Here is a tiny trained network, its code and every weight. The questions are about switching its units off for an input and a class, where a switched-off unit gives its printed mean instead of its output.

import numpy as np


def w(rows, s, z=0):
    codes = np.array(rows[::2]) - 128.0
    scale = np.full(codes.shape[1], s)
    scale[-1] = z or s
    return codes * scale


def norm(h):
    return h / np.sqrt((h * h).mean(-1, keepdims=True) + 1e-5)


def f(y):
    return np.maximum(y, 0)


def log_softmax(a):
    a = a - a.max(-1, keepdims=True)
    return a - np.log(np.exp(a).sum(-1, keepdims=True))


def net(x, mask):
    res = np.array(x, float).reshape(1, 6) / 4 @ E
    u = 0
    for l in range(4):
        y = f(norm(res) @ A[l][:, :-1].T + A[l][:, -1])
        res = res + np.where(mask[u : u + 6], y, B[l][:, -1]) @ B[l][:, :-1]
        u += 6
    return log_softmax(norm(res)[-1] @ U[:, :-1].T + U[:, -1])


A, B = {}, {}
E = w([
[233,191,164],'x0',
[126,130,125],'x1',
[168,31,243],'x2',
[131,124,126],'x3',
[42,130,254],'x4',
[127,124,129],'x5',
],0.003)
A[0] = w([
[162,44,132,236],'0.n0',
[106,82,185,2],'0.n1',
[202,133,125,87],'0.n2',
[104,254,156,91],'0.n3',
[125,47,63,54],'0.n4',
[94,139,136,76],'0.n5',
],0.01,0.0022)
B[0] = w([
[156,63,121,252],'0.n0',
[93,123,154,194],'0.n1',
[96,157,67,190],'0.n2',
[255,88,185,231],'0.n3',
[209,81,165,207],'0.n4',
[156,205,137,153],'0.n5',
],0.0094,0.0039)
A[1] = w([
[108,251,135,134],'1.n0',
[196,143,131,177],'1.n1',
[51,143,177,254],'1.n2',
[202,126,87,129],'1.n3',
[91,83,126,105],'1.n4',
[156,185,162,80],'1.n5',
],0.012,0.003)
B[1] = w([
[163,212,89,148],'1.n0',
[31,174,94,247],'1.n1',
[123,170,47,180],'1.n2',
[23,90,196,255],'1.n3',
[194,156,38,158],'1.n4',
[253,126,55,164],'1.n5',
],0.0045,0.0063)
A[2] = w([
[103,45,64,221],'2.n0',
[5,62,94,67],'2.n1',
[206,158,154,158],'2.n2',
[40,150,86,75],'2.n3',
[153,236,53,2],'2.n4',
[159,82,254,177],'2.n5',
],0.0064,0.0018)
B[2] = w([
[83,131,253,243],'2.n0',
[108,41,168,213],'2.n1',
[76,182,135,186],'2.n2',
[79,157,191,172],'2.n3',
[71,231,61,176],'2.n4',
[125,216,91,252],'2.n5',
],0.0041,0.0046)
A[3] = w([
[72,122,142,176],'3.n0',
[85,149,254,166],'3.n1',
[111,163,82,80],'3.n2',
[146,39,184,57],'3.n3',
[244,131,97,6],'3.n4',
[131,147,105,34],'3.n5',
],0.0076,0.0014)
B[3] = w([
[72,94,92,182],'3.n0',
[106,153,9,254],'3.n1',
[113,252,184,155],'3.n2',
[113,219,125,225],'3.n3',
[136,19,150,151],'3.n4',
[105,141,183,135],'3.n5',
],0.0043,0.0052)
U = w([
[22,131,143,18],'0',
[93,250,115,87],'1',
[197,116,167,251],'2',
],0.016,0.0019)

Each question gives the input, the list of numbers given to net, and the class t.
The units are the neurons (one row each of A and B). Each row of codes is followed by its name. A weight is (code - 128) times the scale printed after its matrix; where a second scale follows, it is the last column's (A, B and U).
mask holds one flag per neuron, layer by layer. A switched-off neuron (its flag False) gives its mean, the last column of its row in B, instead of its output. The means were averaged over made-up inputs and are rounded, as every weight is.
A unit's drop is (log p(t) with every unit on - log p(t) with that unit switched off) / (log p(t) with every unit on - log p(t) with every unit switched off).
The circuit of an input: a set's keep is (log p(t) with only the set's units on - log p(t) with every unit switched off) / (log p(t) with every unit on - log p(t) with every unit switched off). Starting from the 12 units with the biggest drops (on a tie, the unit counted first), units are removed one at a time, each time the one whose removal leaves the highest keep (on an exact tie, the one counted first), for as long as the keep stays at least 0.8.
units of the circuit, in order: the units of the circuit, biggest drop first
top k neurons: the k neurons with the biggest drops, biggest first
k most important neurons of layer l: the k neurons of layer l with the biggest drops, biggest first
drop of u: that unit's drop, to one decimal
input [-5,-6,1,-2,-2,-6], class 2: units of the circuit, in order -> 0.n4
input [-7,-1,0,-2,5,-4], class 1: units of the circuit, in order -> 1.n3; 0.n5
input [-2,-7,3,3,0,5], class 2: top 3 neurons -> 0.n0; 1.n1; 1.n3
input [-7,7,0,5,8,5], class 1: units of the circuit, in order -> 1.n2; 1.n3
input [-3,1,-7,5,0,-6], class 0: top 2 neurons -> 1.n3; 0.n3
input [2,6,8,3,-4,0], class 0: top 2 neurons -> 0.n3; 0.n2
input [1,-4,-3,8,8,7], class 2: 2 most important neurons of layer 1 -> 1.n5; 1.n3
input [-4,4,1,8,0,1], class 2: top 2 neurons -> 0.n0; 2.n4
input [-7,-8,-1,-7,7,8], class 1: 4 most important neurons of layer 0 -> 0.n5; 0.n0; 0.n3; 0.n4
input [-4,0,-7,-3,-6,-3], class 0: top 2 neurons -> 0.n4; 1.n3
input [-1,3,3,2,-3,4], class 2: 2 most important neurons of layer 0 -> 0.n0; 0.n4
input [-6,0,-1,0,1,-2], class 1: 3 most important neurons of layer 1 -> 1.n5; 1.n3; 1.n1
input [5,-1,3,1,8,-7], class 1: top 2 neurons -> 0.n4; 3.n1
input [5,8,-6,8,4,-4], class 2: units of the circuit, in order -> 0.n3
input [7,0,6,-4,-2,6], class 0: top 2 neurons -> 0.n3; 0.n2
input [1,-6,5,0,-7,-3], class 0: 2 most important neurons of layer 1 -> 1.n3; 1.n5
input [-4,2,-2,-5,7,-6], class 1: drop of 0.n5 -> 0.2
input [-1,4,-1,-7,7,-4], class 1: drop of 3.n4 -> 0.0
input [2,8,-2,-2,4,-6], class 2: drop of 0.n3 -> 0.8
input [-6,7,3,-7,-4,-1], class 2: drop of 0.n4 -> 0.2
input [-7,3,2,-4,-7,-5], class 2: top neuron -> 0.n4
